Below is a small trained network, with its code and all its weights. Each question gives an input and a class and asks what happens when units are switched off, that is, made to give their printed mean instead of their output.

import numpy as np


def w(rows, s, z=0):
    codes = np.array(rows[::2]) - 128.0
    scale = np.full(codes.shape[1], s)
    scale[-1] = z or s
    return codes * scale


def norm(h):
    return h / np.sqrt((h * h).mean(-1, keepdims=True) + 1e-5)


def f(y):
    return np.maximum(y, 0)


def log_softmax(a):
    a = a - a.max(-1, keepdims=True)
    return a - np.log(np.exp(a).sum(-1, keepdims=True))


def net(x, mask):
    res = np.array(x, float).reshape(1, 5) / 4 @ E
    u = 0
    for l in range(3):
        y = f(norm(res) @ A[l][:, :-1].T + A[l][:, -1])
        res = res + np.where(mask[u : u + 13], y, B[l][:, -1]) @ B[l][:, :-1]
        u += 13
    return log_softmax(norm(res)[-1] @ U[:, :-1].T + U[:, -1])


A, B = {}, {}
E = w([
[175,131,98,132,179,64,140,200,97,255,167],'x0',
[100,100,117,240,130,175,234,82,121,117,70],'x1',
[64,30,192,86,172,96,159,169,192,178,135],'x2',
[68,157,215,125,228,104,109,127,74,132,113],'x3',
[128,27,153,90,95,130,48,121,189,178,79],'x4',
],0.0083)
A[0] = w([
[160,105,135,118,27,155,103,81,124,127,113,71],'0.n0',
[204,144,87,148,124,118,103,133,83,145,106,3],'0.n1',
[108,62,178,103,146,130,128,173,142,143,96,60],'0.n2',
[148,102,128,153,139,87,125,195,128,162,114,81],'0.n3',
[207,81,99,166,76,114,149,148,132,126,141,42],'0.n4',
[85,159,122,178,103,172,153,78,92,75,61,46],'0.n5',
[205,156,111,142,58,158,90,94,153,157,73,63],'0.n6',
[148,166,88,122,126,108,132,150,66,128,203,95],'0.n7',
[72,86,134,103,188,82,101,80,156,172,90,78],'0.n8',
[60,102,118,152,118,99,125,88,73,122,132,46],'0.n9',
[160,49,90,90,57,170,77,102,179,134,86,130],'0.n10',
[127,192,162,59,215,100,67,129,139,96,149,78],'0.n11',
[130,98,133,202,153,255,150,47,123,63,76,117],'0.n12',
],0.0096,0.004)
B[0] = w([
[2,111,114,125,196,122,145,138,101,130,97,180],'0.n0',
[187,164,83,140,107,122,142,95,155,182,206,156],'0.n1',
[104,93,145,171,109,60,152,126,106,182,130,169],'0.n2',
[126,99,99,152,103,147,129,158,129,141,169,162],'0.n3',
[110,167,98,136,143,208,98,169,162,132,114,164],'0.n4',
[167,142,222,198,134,214,171,45,86,71,185,212],'0.n5',
[94,182,94,137,113,142,123,152,124,126,116,184],'0.n6',
[195,132,82,159,150,125,89,118,85,182,159,183],'0.n7',
[123,112,102,129,106,93,174,182,158,188,117,174],'0.n8',
[134,140,104,95,140,136,129,106,178,95,134,142],'0.n9',
[179,145,143,49,114,163,96,123,188,154,63,211],'0.n10',
[146,87,172,96,165,169,97,161,107,79,113,201],'0.n11',
[205,73,183,150,82,135,135,85,154,120,143,247],'0.n12',
],0.0096,0.011)
A[1] = w([
[83,184,123,80,117,88,47,122,126,57,89,2],'1.n0',
[2,122,148,135,158,35,166,199,76,165,118,29],'1.n1',
[146,95,127,93,80,98,102,99,215,103,94,101],'1.n2',
[38,139,152,136,169,159,131,95,133,126,128,152],'1.n3',
[113,158,170,91,180,122,57,93,40,38,221,55],'1.n4',
[92,181,143,181,246,92,204,130,35,64,126,72],'1.n5',
[93,85,204,100,151,117,146,179,133,192,61,157],'1.n6',
[114,72,196,147,84,120,132,125,123,73,89,88],'1.n7',
[39,98,185,146,99,109,163,61,165,82,105,104],'1.n8',
[136,168,81,115,126,9,183,108,109,151,163,81],'1.n9',
[179,169,89,130,146,58,108,138,79,136,93,65],'1.n10',
[143,184,191,71,140,127,58,136,81,96,130,114],'1.n11',
[144,206,69,151,113,139,70,95,100,155,34,94],'1.n12',
],0.0084,0.0042)
B[1] = w([
[36,163,62,173,143,186,156,115,129,52,33,148],'1.n0',
[45,19,78,192,196,97,72,175,72,116,193,184],'1.n1',
[136,195,135,115,12,177,143,140,157,105,84,200],'1.n2',
[164,62,74,132,66,79,110,175,165,96,172,162],'1.n3',
[211,131,233,144,207,149,118,223,80,108,49,242],'1.n4',
[254,125,130,32,17,160,99,144,229,137,136,209],'1.n5',
[100,75,174,136,70,93,84,97,224,100,127,255],'1.n6',
[173,225,52,24,180,51,213,124,153,193,127,216],'1.n7',
[217,119,28,56,154,26,136,55,169,173,191,216],'1.n8',
[98,195,121,110,127,165,16,164,116,208,182,155],'1.n9',
[103,168,141,32,102,126,133,123,223,144,64,166],'1.n10',
[86,122,170,148,138,221,128,188,107,133,62,211],'1.n11',
[63,159,82,139,147,68,39,25,83,171,141,190],'1.n12',
],0.007,0.0063)
A[2] = w([
[174,228,81,175,172,126,178,76,119,166,119,147],'2.n0',
[118,150,70,78,103,143,121,70,143,114,86,47],'2.n1',
[157,60,127,205,115,148,167,14,123,61,203,113],'2.n2',
[115,123,139,200,150,125,214,29,85,42,175,97],'2.n3',
[116,106,157,15,136,54,87,121,112,138,148,169],'2.n4',
[156,210,38,72,137,155,77,108,127,142,116,58],'2.n5',
[123,129,128,119,72,149,99,112,192,158,28,80],'2.n6',
[193,153,62,215,82,199,178,115,179,81,75,202],'2.n7',
[142,146,41,160,147,144,144,141,129,123,140,38],'2.n8',
[161,149,141,156,187,118,145,211,50,73,190,51],'2.n9',
[94,145,84,200,107,160,230,48,111,54,157,78],'2.n10',
[22,162,95,38,133,165,130,137,86,62,2,4],'2.n11',
[96,147,131,118,167,136,193,195,91,53,149,64],'2.n12',
],0.0084,0.0036)
B[2] = w([
[65,129,106,80,76,96,94,137,124,163,190,197],'2.n0',
[116,102,85,146,162,104,93,187,101,148,136,159],'2.n1',
[142,207,177,77,111,99,172,101,88,145,106,224],'2.n2',
[98,212,154,218,129,80,162,83,1,166,207,198],'2.n3',
[133,98,115,148,122,132,212,116,147,58,106,180],'2.n4',
[115,150,30,156,128,113,191,105,147,142,145,181],'2.n5',
[124,167,118,42,123,168,116,101,122,76,99,192],'2.n6',
[89,82,171,166,117,151,101,196,85,66,153,244],'2.n7',
[157,131,150,108,124,98,89,133,188,144,158,144],'2.n8',
[181,139,118,110,158,203,128,99,163,140,99,167],'2.n9',
[66,140,191,163,61,46,133,72,106,115,142,191],'2.n10',
[59,165,81,241,135,172,131,68,109,62,92,156],'2.n11',
[196,130,146,49,86,145,172,111,145,156,110,139],'2.n12',
],0.0095,0.011)
U = w([
[177,203,3,129,144,135,96,157,132,214,192,132],'0',
[31,25,123,181,189,66,106,214,139,158,166,137],'1',
[124,166,91,120,179,43,177,131,162,83,128,3],'2',
[133,196,190,177,87,107,172,64,61,132,180,179],'3',
[49,176,80,124,120,222,86,132,150,70,41,144],'4',
[203,155,189,129,229,198,100,193,66,116,108,130],'5',
[151,75,171,54,78,129,142,138,230,134,78,166],'6',
[132,143,126,152,187,39,218,87,139,173,109,22],'7',
],0.014,0.0052)

Each question gives the input, the list of numbers given to net, and the class t.
The units are the neurons (one row each of A and B). Each row of codes is followed by its name. A weight is (code - 128) times the scale printed after its matrix; where a second scale follows, it is the last column's (A, B and U).
mask holds one flag per neuron, layer by layer. A switched-off neuron (its flag False) gives its mean, the last column of its row in B, instead of its output. The means were averaged over made-up inputs and are rounded, as every weight is.
A unit's drop is (log p(t) with every unit on - log p(t) with that unit switched off) / (log p(t) with every unit on - log p(t) with every unit switched off).
The circuit of an input: a set's keep is (log p(t) with only the set's units on - log p(t) with every unit switched off) / (log p(t) with every unit on - log p(t) with every unit switched off). Starting from the 12 units with the biggest drops (on a tie, the unit counted first), units are removed one at a time, each time the one whose removal leaves the highest keep (on an exact tie, the one counted first), for as long as the keep stays at least 0.8.
units of the circuit, in order: the units of the circuit, biggest drop first
most important unit: the unit with the biggest drop
top k neurons: the k neurons with the biggest drops, biggest first
top k neurons in layer l: the k neurons of layer l with the biggest drops, biggest first
drop when u is switched off: that unit's drop, to one decimal
input [4,-7,3,0,-4], class 5: units of the circuit, in order -> [0.n11]
input [2,-1,-2,2,-5], class 0: units of the circuit, in order -> [0.n7; 0.n5]
input [7,-4,8,1,7], class 1: units of the circuit, in order -> [0.n12; 0.n2]
input [-4,-6,1,3,2], class 4: units of the circuit, in order -> [0.n12; 1.n0]
input [3,-6,4,-4,-5], class 5: units of the circuit, in order -> [0.n11; 2.n0]
input [2,1,-3,7,1], class 5: top 2 neurons -> [0.n11; 1.n4]
input [-2,-3,8,5,-7], class 6: top 2 neurons -> [0.n11; 1.n5]
input [-4,5,2,5,6], class 6: top 2 neurons -> [0.n8; 2.n3]
input [0,-5,8,8,-7], class 1: top 2 neurons -> [1.n1; 0.n5]
input [0,-8,-5,-5,1], class 4: top 3 neurons in layer 2 -> [2.n11; 2.n3; 2.n6]
input [7,2,-3,0,8], class 0: top 2 neurons -> [0.n12; 0.n1]
input [6,0,2,3,7], class 1: top 2 neurons -> [1.n1; 0.n12]
input [-3,2,-4,5,7], class 6: top 2 neurons -> [0.n10; 0.n8]
input [-8,0,-1,0,4], class 6: top 3 neurons -> [0.n10; 0.n12; 1.n8]
input [3,4,-2,8,-7], class 5: most important unit -> 1.n5
input [-2,-5,1,-6,-4], class 0: top 4 neurons in layer 1 -> [1.n12; 1.n6; 1.n4; 1.n2]
input [2,-5,5,8,-4], class 1: top 3 neurons in layer 0 -> [0.n5; 0.n8; 0.n2]
input [8,0,6,6,-8], class 1: top 2 neurons -> [0.n5; 1.n1]
input [5,0,-2,-4,7], class 4: top 3 neurons in layer 0 -> [0.n10; 0.n7; 0.n0]
input [-2,-5,-6,8,0], class 5: most important unit -> 1.n4
input [8,-1,-7,8,7], class 0: top 2 neurons in layer 0 -> [0.n1; 0.n5]
input [-1,-6,3,7,-3], class 5: top 2 neurons in layer 0 -> [0.n11; 0.n0]
input [1,3,-2,1,5], class 6: drop when 0.n12 is switched off -> 0.3
input [4,-5,-4,6,4], class 5: top 2 neurons in layer 0 -> [0.n11; 0.n10]
input [2,-2,-7,6,7], class 4: drop when 0.n5 is switched off -> 0.3
input [8,6,7,0,-4], class 1: drop when 0.n3 is switched off -> 0.0
input [8,-7,2,1,2], class 1: drop when 0.n10 is switched off -> 0.1
input [4,-6,0,3,-5], class 5: top neuron -> [0.n11]
